In the rows, 128 means zero.
Each row has two labels, one from each of two sets.
[121 153 155 142 143 138 136 136 252 160 128 106 123 112 107  82 134 119
 129 122 119 129 130 112 124 115 125 134 113 111 139 138 144 119 137 132
 113 127 121 127 131 104 117 113 177 126 126 144 130 120 123  93 146 153
 123 117 136 126 167 111 129 132 130] : <44>/<254>
[127 150 147 148 129 152 129 128 154 141 121 119 138 110 137 136 129  99
 112 129 106 116 119 108 129 110 124 113 120  99 106 137 134  76 129 118
 143 100 105 124 126 100  90 105 139 137 111 141 164 129 142 115 160 158
 160 151 155 145 178 127 121 113 140] : <44>/<254>
[120 106 126 117 112 128 136 129 119 144 123 126 119 134 134 146 123 150
 131 116 145 133 129 136 114 121 132 149 136 111 136 122 147 129 132 134
 125 130 122 139 150 115 151 136 126 131 140 133 121 119 127 104 111 115
 199 144 119 117 110 107 109 119 125] : <44>/<243>
[118 178 120 154 156 167  89 124 165  94 122  93 162 105 133 131 134  62
  76 124  92 115 116  79 146  99 106  95  90  98 121 136 109  46 121 101
 183  89 113 135 121  78  70  73 154 132  97 137 173 148 133 129 202 173
  90 161 171 173 220 152 135  82 163] : <51>/<254>
[114 116 139 140 115 144 127 112 141 129 122 128 134 106 127 170 126 115
 120 105 121 123 110 133 135 100 134 120 116  96 114 129 130  89 132 122
 141 100  92 119 120 106 131 108 115 133 106 136 164 128 155 112 163 152
 242 173 130 135 146 126 109  87 122] : <44>/<254>
[139 134 103 120 159 144 129 149 130 106 128 115 129 148 123 106 126 132
  90 121 130 133 129  55 120 128 122 147 107 127 137 131 118 122 126 120
 140 124 122 135 150 117 126 131 157 117 148 128 136 142 119 138 125 117
  93 135 139 141 133 127 129 110 139] : <51>/<251>
[129 145 141 132 152 143 122 129 133 149 136 109 133 117 112  74 128 123
 129 133 110 133 131 119 123 118 131 126 102 133 143 131 126 134 131 126
 116 141 124 132 132 110 121 110 175 128 138 135 127 128 130 113 151 138
 105 113 129 128 148 118 139 133 114] : <53>/<254>
[118 148 118 137 145 137 117 118 154 120 144 125 138 128 123  93 134 103
 105 122 119 125 121 118 132 115 130 111 106 123 125 124 118 118 129 120
 127 117 119 131 140 107 121 102 158 144 125 128 132 137 129 121 151 147
 105 124 131 137 154 139 139 120 136] : <51>/<254>
[120 122 148 144 131 143 120 127 140 146 132 125 122 121 125 119 130 128
 133 116 116 125 120 127 126 109 129 123 116 130 133 127 130 114 131 124
 115 112 120 127 123 119 136 124 144 134 121 154 139 127 142 108 142 139
 194 136 127 124 146 112 126 125 117] : <53>/<254>
[118 135 135 143 131 149 116 123 154 143 139 113 131 111 124 118 128 117
 121 114 114 128 116 118 136 105 137 115 101 117 127 133 123 104 148 117
 127 123 115 125 126 113 122 111 146 137 115 138 150 137 152 114 160 150
 173 139 133 127 163 116 120 119  97] : <53>/<254>
[110 119 146 146 133 142 130 117 126 163 134 121 128 108 123 113 132 116
 128 121 108 127 118 128 126 107 111 124 110 112 133 133 135 116 130 130
 119 123 118 123 129 113 129 131 160 142 120 136 140 106 131 105 144 161
 175 129 131 108 161 113 134 123 117] : <44>/<254>
[120 132 152 140 114 120 144 122 136 152 138 132 119 121 123 107 125 124
 154 131 131 132 132 144 125 118 155 132 131 133 137 122 143 152 134 136
  96 146 130 124 125 136 148 129 150 135 130 118 104 125 126 108 125 145
 169 114 109 101 116 118 129 147 118] : <46>/<254>
[111 145 145 146 135 140 137 121 144 150 132 122 125 107 129 113 127 116
 133 125 118 125 121 126 126 102 139 108 120 112 134 133 136 117 133 140
 120 120 110 127 124 115 124 116 158 137 129 132 134 125 141 102 147 148
 161 129 131 125 157 121 128 122 132] : <44>/<254>
[129 171 131 136 162 150 110 137 162 121 137 106 140 121 111  55 137  79
 104 138 101 125 128  89 137 118 120 110  92 125 132 125 113 109 123 113
 128 109 116 132 119  99  89  96 174 126 117 133 126 137 119 127 168 157
  45 121 146 148 194 135 146 113 148] : <54>/<254>
[117 137 158 138 133 126 147 119 142 159 128 125 122 116 122 102 128 124
 143 123 128 133 135 124 113 118 136 121 121 120 135 133 145 154 127 133
 105 132 125 122 124 103 127 115 161 134 127 132 113 116 116 101 128 143
 141 118 128 116 153 110 132 133 131] : <44>/<254>
[111 147 150 139 124 138 149 126 140 151 127 125 129 108 134 129 128 112
 128 121 124 123 123 124 130 108 129 119 127 105 126 122 140 115 128 125
 124 120 112 130 127 108 123 109 152 141 117 134 130 113 136 103 147 154
 176 140 132 123 151 118 121 120 132] : <46>/<254>
[123 111 123 122 129 136 127 125 127 125 125 131 121 123 124 140 115 138
 113 112 136 128 117 128 120 111 126 137 135 115 123 119 136 129 111 127
 126 126 118 131 140 119 146 128 126 134 133 136 126 127 133 103 121 119
 200 156 126 122 117 104 107 124 134] : <44>/<251>
[126 146 118 123 151 148 125 140 129 136 106 117 135 122 146 145 122 128
 110 121 116 129 114 101 113 123  82 133 128  90 119 147 147  82 128 119
 166 112 105 142 152  91 107 116 142 125 136 134 150 131 124  87 156 135
 168 162 162 149 166 122 116 103 152] : <44>/<243>
